Below is a small trained network, with its code and all its weights. Each question gives an input and a class and asks what happens when units are switched off, that is, made to give their printed mean instead of their output.

import numpy as np


def w(rows, s, z=0):
    codes = np.array(rows[::2]) - 128.0
    scale = np.full(codes.shape[1], s)
    scale[-1] = z or s
    return codes * scale


def norm(h):
    return h / np.sqrt((h * h).mean(-1, keepdims=True) + 1e-5)


def f(y):
    return np.maximum(y, 0)


def log_softmax(a):
    a = a - a.max(-1, keepdims=True)
    return a - np.log(np.exp(a).sum(-1, keepdims=True))


def net(x, mask):
    res = np.array(x, float).reshape(1, 8) / 4 @ E
    u = 0
    for l in range(3):
        y = f(norm(res) @ A[l][:, :-1].T + A[l][:, -1])
        res = res + np.where(mask[u : u + 6], y, B[l][:, -1]) @ B[l][:, :-1]
        u += 6
    return log_softmax(norm(res)[-1] @ U[:, :-1].T + U[:, -1])


A, B = {}, {}
E = w([
[138,157,192,129,115,176,157,190,112],'x0',
[215,75,167,154,163,237,190,164,130],'x1',
[126,115,167,133,143,124,128,185,170],'x2',
[199,27,127,195,66,66,88,76,160],'x3',
[180,203,2,131,146,131,180,66,202],'x4',
[60,154,127,110,198,112,101,154,191],'x5',
[124,148,83,105,166,123,104,48,234],'x6',
[205,152,82,175,122,140,101,90,153],'x7',
],0.00079)
A[0] = w([
[226,19,175,194,40,108,98,85,141,71],'0.n1',
[169,151,251,193,59,122,125,251,105,27],'0.n2',
[200,92,168,157,203,172,149,172,213,2],'0.n3',
[97,90,45,95,140,89,152,40,215,34],'0.n4',
[71,92,119,153,139,49,48,158,108,90],'0.n5',
[148,156,148,100,90,189,178,160,23,71],'0.n6',
],0.0014,0.00052)
B[0] = w([
[27,127,137,53,216,127,186,198,152,253],'0.n1',
[123,193,102,50,209,133,70,37,218,232],'0.n2',
[80,119,73,140,31,43,187,137,98,192],'0.n3',
[172,182,148,108,153,229,20,82,122,223],'0.n4',
[216,180,88,151,122,164,144,87,177,194],'0.n5',
[171,184,135,87,249,195,132,108,123,210],'0.n6',
],0.0015,0.0013)
A[1] = w([
[17,222,95,90,170,150,165,184,150,97],'1.n1',
[152,119,198,169,66,145,127,175,43,55],'1.n2',
[142,138,142,128,90,189,186,149,18,137],'1.n3',
[128,94,250,140,105,161,99,188,68,1],'1.n4',
[114,136,139,116,22,51,149,154,79,62],'1.n5',
[56,102,93,85,68,31,65,60,78,75],'1.n6',
],0.0015,0.00074)
B[1] = w([
[123,6,213,123,149,129,108,148,126,248],'1.n1',
[83,137,125,83,183,118,81,78,178,167],'1.n2',
[129,132,161,77,220,167,101,98,131,201],'1.n3',
[59,121,116,75,180,81,64,66,246,189],'1.n4',
[93,59,153,165,106,114,159,163,102,151],'1.n5',
[208,141,102,187,97,168,177,146,141,201],'1.n6',
],0.0021,0.0014)
A[2] = w([
[74,75,121,148,68,70,121,134,71,3],'2.n1',
[97,135,141,96,106,130,123,51,1,22],'2.n2',
[153,178,30,138,126,146,164,90,158,217],'2.n3',
[193,13,157,179,123,158,133,108,111,217],'2.n4',
[3,195,89,88,139,110,157,153,134,3],'2.n5',
[190,123,137,103,153,206,214,155,166,203],'2.n6',
],0.0022,0.00042)
B[2] = w([
[182,122,95,189,76,155,196,161,107,154],'2.n1',
[84,98,148,112,166,75,69,131,253,168],'2.n2',
[105,138,124,124,131,110,52,90,164,243],'2.n3',
[46,117,169,118,116,99,150,213,104,211],'2.n4',
[98,19,215,100,157,125,120,180,142,191],'2.n5',
[135,157,88,158,65,83,107,95,90,253],'2.n6',
],0.0027,0.0018)
U = w([
[43,87,217,55,205,126,88,160,161,214],'0',
[206,203,127,112,142,211,208,145,1,4],'1',
[132,74,126,204,36,84,197,198,86,65],'2',
[167,201,15,156,104,117,70,12,181,175],'3',
],0.0063,0.0025)

Each question gives the input, the list of numbers given to net, and the class t.
The units are the neurons (one row each of A and B). Each row of codes is followed by its name. A weight is (code - 128) times the scale printed after its matrix; where a second scale follows, it is the last column's (A, B and U).
mask holds one flag per neuron, layer by layer. A switched-off neuron (its flag False) gives its mean, the last column of its row in B, instead of its output. The means were averaged over made-up inputs and are rounded, as every weight is.
A unit's drop is (log p(t) with every unit on - log p(t) with that unit switched off) / (log p(t) with every unit on - log p(t) with every unit switched off).
The circuit of an input: a set's keep is (log p(t) with only the set's units on - log p(t) with every unit switched off) / (log p(t) with every unit on - log p(t) with every unit switched off). Starting from the 12 units with the biggest drops (on a tie, the unit counted first), units are removed one at a time, each time the one whose removal leaves the highest keep (on an exact tie, the one counted first), for as long as the keep stays at least 0.8.
units of the circuit, in order: the units of the circuit, biggest drop first
top k neurons: the k neurons with the biggest drops, biggest first
top k neurons in layer l: the k neurons of layer l with the biggest drops, biggest first
drop when u is switched off: that unit's drop, to one decimal
input [-4,-5,-2,1,-2,-4,-4,-3], class 2: units of the circuit, in order	(2.n1)
input [2,-8,-3,5,2,-3,-1,-4], class 2: top 3 neurons	(1.n5; 0.n2; 2.n1)
input [-4,-7,2,-1,-7,7,-5,-7], class 2: units of the circuit, in order	(2.n1; 1.n6; 1.n3)
input [-6,8,-3,-1,-1,-7,-6,-2], class 0: top 2 neurons in layer 2	(2.n2; 2.n4)
input [-6,-1,-2,0,0,3,-3,-7], class 2: top 2 neurons	(1.n6; 2.n1)
input [5,8,7,7,2,-4,4,-6], class 2: units of the circuit, in order	(2.n6; 0.n3)
input [8,-8,-1,0,4,2,-5,-3], class 2: top 3 neurons	(2.n1; 1.n5; 0.n4)
input [-5,-7,-1,3,-8,4,-5,-4], class 2: top 2 neurons	(2.n1; 1.n6)
input [-6,-3,3,3,-5,-2,8,-8], class 3: top 3 neurons	(1.n1; 2.n5; 0.n5)
input [5,-6,-6,-6,5,0,-1,3], class 0: top 2 neurons	(2.n5; 1.n1)
input [7,6,-7,-1,-6,-8,0,3], class 0: units of the circuit, in order	(1.n4; 1.n2)
input [7,0,2,-1,7,2,-4,-2], class 1: top 2 neurons	(2.n6; 0.n1)
input [-2,6,-6,4,-4,2,2,6], class 2: drop when 0.n1 is switched off	-0.1
input [2,3,0,2,4,4,-2,-5], class 2: top neuron in layer 2	(2.n6)
